[130 125 141 133 150 137 136] yields 130
[106 117 155 132] yields 106
[148 112 152 150 156 100 155] yields 148
[108 120 112 110 106 116 136] yields 108
[135 101 102 108 110 107 155] yields 135
[150 107 123 147 112 121 132] yields 150
[147 153  98 124 129 123] yields 147
---
[147 158 108 128 149 122 111] ans = 158, 108
[145 129 134 132  99 146 118] ans = 146, 99
[126 131 117 106 145 128] ans = 145, 106
[142 121 157 143] ans = 157, 121
[143 140 102 124] ans = 143, 102
[152 156 131 146] ans = 156, 131
---
[105 112 101 124 115]: 124, 115

[106 117 128 153 109 113 134]: 153, 134

[119 109 116 132 124 102]: 132, 124

[152 142 137 147 139 145 130]: 152, 147

[[134 157 104 147 116]
 [144 106 119 110 119]]: 157, 147

[133 139 102 111 146 150]: 150, 146

[[106 128 103 131 134]
 [116 105 123 109 121]]: 134, 131
---
array([121, 145, 102, 114, 135, 128, 118]): 121

array([[111, 140, 128, 101, 142],
       [127, 123, 120, 130, 122],
       [119, 116, 100, 147, 109]]): 122

array([131, 118, 151, 141, 144, 114, 133]): 133

array([130, 123, 137, 116, 152, 132, 149]): 132

array([136, 125, 137, 105, 140, 146, 142]): 137

array([106, 114, 115, 121, 122]): 115

array([[114, 154, 120, 133, 112],
       [131, 146, 132, 113, 129],
       [116, 130, 149, 109, 124]]): 129
---
array([[128, 127, 127, 125, 121, 106, 137, 127, 129, 124, 128, 127, 128],
       [122, 131, 128, 123, 134, 108, 136, 131, 127, 119, 136, 118, 127],
       [128, 127, 133, 127, 137, 145, 121, 135, 128, 128, 130, 128, 130],
       [128, 126, 123, 128, 123, 109, 145, 130, 125, 125, 126, 123, 128],
       [126, 133, 128, 126, 133, 113, 146, 131, 123, 126, 128, 125, 128],
       [123, 128, 127, 121, 135, 127, 125, 132, 127, 127, 135, 127, 129]]) ⇒ 135

array([[140, 150, 148, 138, 130, 135, 111, 104, 129, 122],
       [138, 124, 118, 136, 123, 135, 127, 124, 123, 136],
       [130, 142, 143, 132, 130, 126, 118, 112, 127, 123],
       [122, 116, 115, 124, 132, 113, 139, 138, 127, 128],
       [141, 150, 146, 139, 121, 144, 110, 104, 133, 132],
       [125, 117, 126, 126, 136, 112, 135, 130, 114, 123],
       [126, 119, 112, 136, 126, 107, 138, 131, 114, 136]]) ⇒ 131

array([[120, 118, 132, 128, 115, 128, 135, 126, 156, 134, 114],
       [126, 133, 126, 128, 142, 115, 134, 120, 112, 118, 114],
       [120, 124, 136, 129, 110, 122, 134, 120, 144, 140, 129],
       [123, 133, 136, 129, 111, 134, 135, 125, 144, 136, 143],
       [129, 118, 130, 127, 110, 145, 123, 137, 156, 140, 143],
       [131, 119, 125, 127, 123, 141, 122, 135, 144, 133, 131],
       [133, 122, 126, 124, 134, 134, 127, 139, 142, 124, 120],
       [135, 123, 127, 124, 142, 135, 131, 141, 145, 118, 118],
       [126, 129, 129, 128, 124, 127, 128, 123, 127, 129, 129],
       [135, 118, 125, 126, 130, 145, 122, 141, 144, 130, 120],
       [133, 132, 126, 128, 135, 128, 123, 130, 114, 125, 135],
       [126, 133, 127, 129, 140, 115, 133, 123, 112, 120, 114]]) ⇒ 112

array([[147, 138, 138, 138, 156, 139, 140, 143, 139, 142, 137],
       [145, 142, 139, 129, 151, 142, 135, 145, 137, 151, 133],
       [115, 118, 120, 116, 112, 115, 112, 104, 118, 115, 121],
       [146, 140, 138, 135, 154, 138, 137, 143, 137, 147, 136],
       [117, 118, 117, 122, 111, 118, 117, 107, 121, 106, 120],
       [141, 137, 137, 141, 145, 141, 144, 151, 137, 141, 135]]) ⇒ 137

array([[127, 101, 110, 137, 154, 123],
       [152, 103, 122, 138, 149, 110],
       [138, 127, 142, 128, 155, 142],
       [145, 127, 147, 113, 154, 141],
       [111, 106, 136, 109, 114, 107],
       [111, 135, 133, 149, 127, 139],
       [110, 125, 112, 151, 109, 152],
       [116, 111, 145, 138, 142, 123],
       [106, 116, 120, 140, 150, 153],
       [113, 143, 109, 151, 154, 152]]) ⇒ 151

array([[131, 140, 124, 140, 122, 143, 120, 127, 129, 135, 131, 123],
       [128, 118, 141, 109, 127, 119, 131, 137, 130, 121, 125, 113],
       [133, 131, 124, 112, 136, 126, 127, 130, 135, 114, 127, 138],
       [133, 121, 137, 117, 132, 123, 119, 135, 133, 124, 132, 123],
       [133, 112, 130, 120, 123, 134, 128, 127, 133, 134, 129, 144],
       [136, 127, 123, 144, 126, 123, 135, 123, 125, 140, 123, 123],
       [130, 128, 132, 136, 131, 139, 120, 136, 137, 135, 125, 128],
       [130, 121, 120, 109, 131, 135, 124, 114, 125, 142, 132, 132],
       [126, 130, 122, 134, 139, 122, 130, 122, 125, 131, 125, 142],
       [125, 151, 132, 118, 130, 121, 123, 132, 131, 120, 127, 135],
       [133, 145, 123, 123, 131, 129, 125, 130, 131, 105, 131, 130],
       [127, 119, 126, 117, 134, 112, 127, 128, 127, 118, 135, 117]]) ⇒ 118
---
[[142 139 118 111 125 140 104]
 [129 128 109 102 111 128 117]
 [157 116 118 110 130 127 137]] -> 140

[[155 101 155 101 155 101 154]
 [115 141 115 141 115 141 124]
 [123 133 123 133 123 133 131]] -> 101

[[143 119 152 133 152 119]
 [116 132 131 134 136 123]
 [127 120 132 121 114 141]] -> 152

[[126 154 151 104 136 154]
 [140 135 147 124 143 137]
 [133 131 124 158 133 129]] -> 136

[[129 128 132 128 125 153]
 [135 142 127 146 142 113]
 [135 143 127 146 144 111]] -> 125

[[153 152 153 104 107 104 112]
 [103 152 150 106 153 104 102]
 [146 104 103 153 103 153 152]] -> 104

[[142 143 142 123 113 124 120]
 [132 146 137 131 133 147 131]
 [126 129 120 120 106 106 131]] -> 124
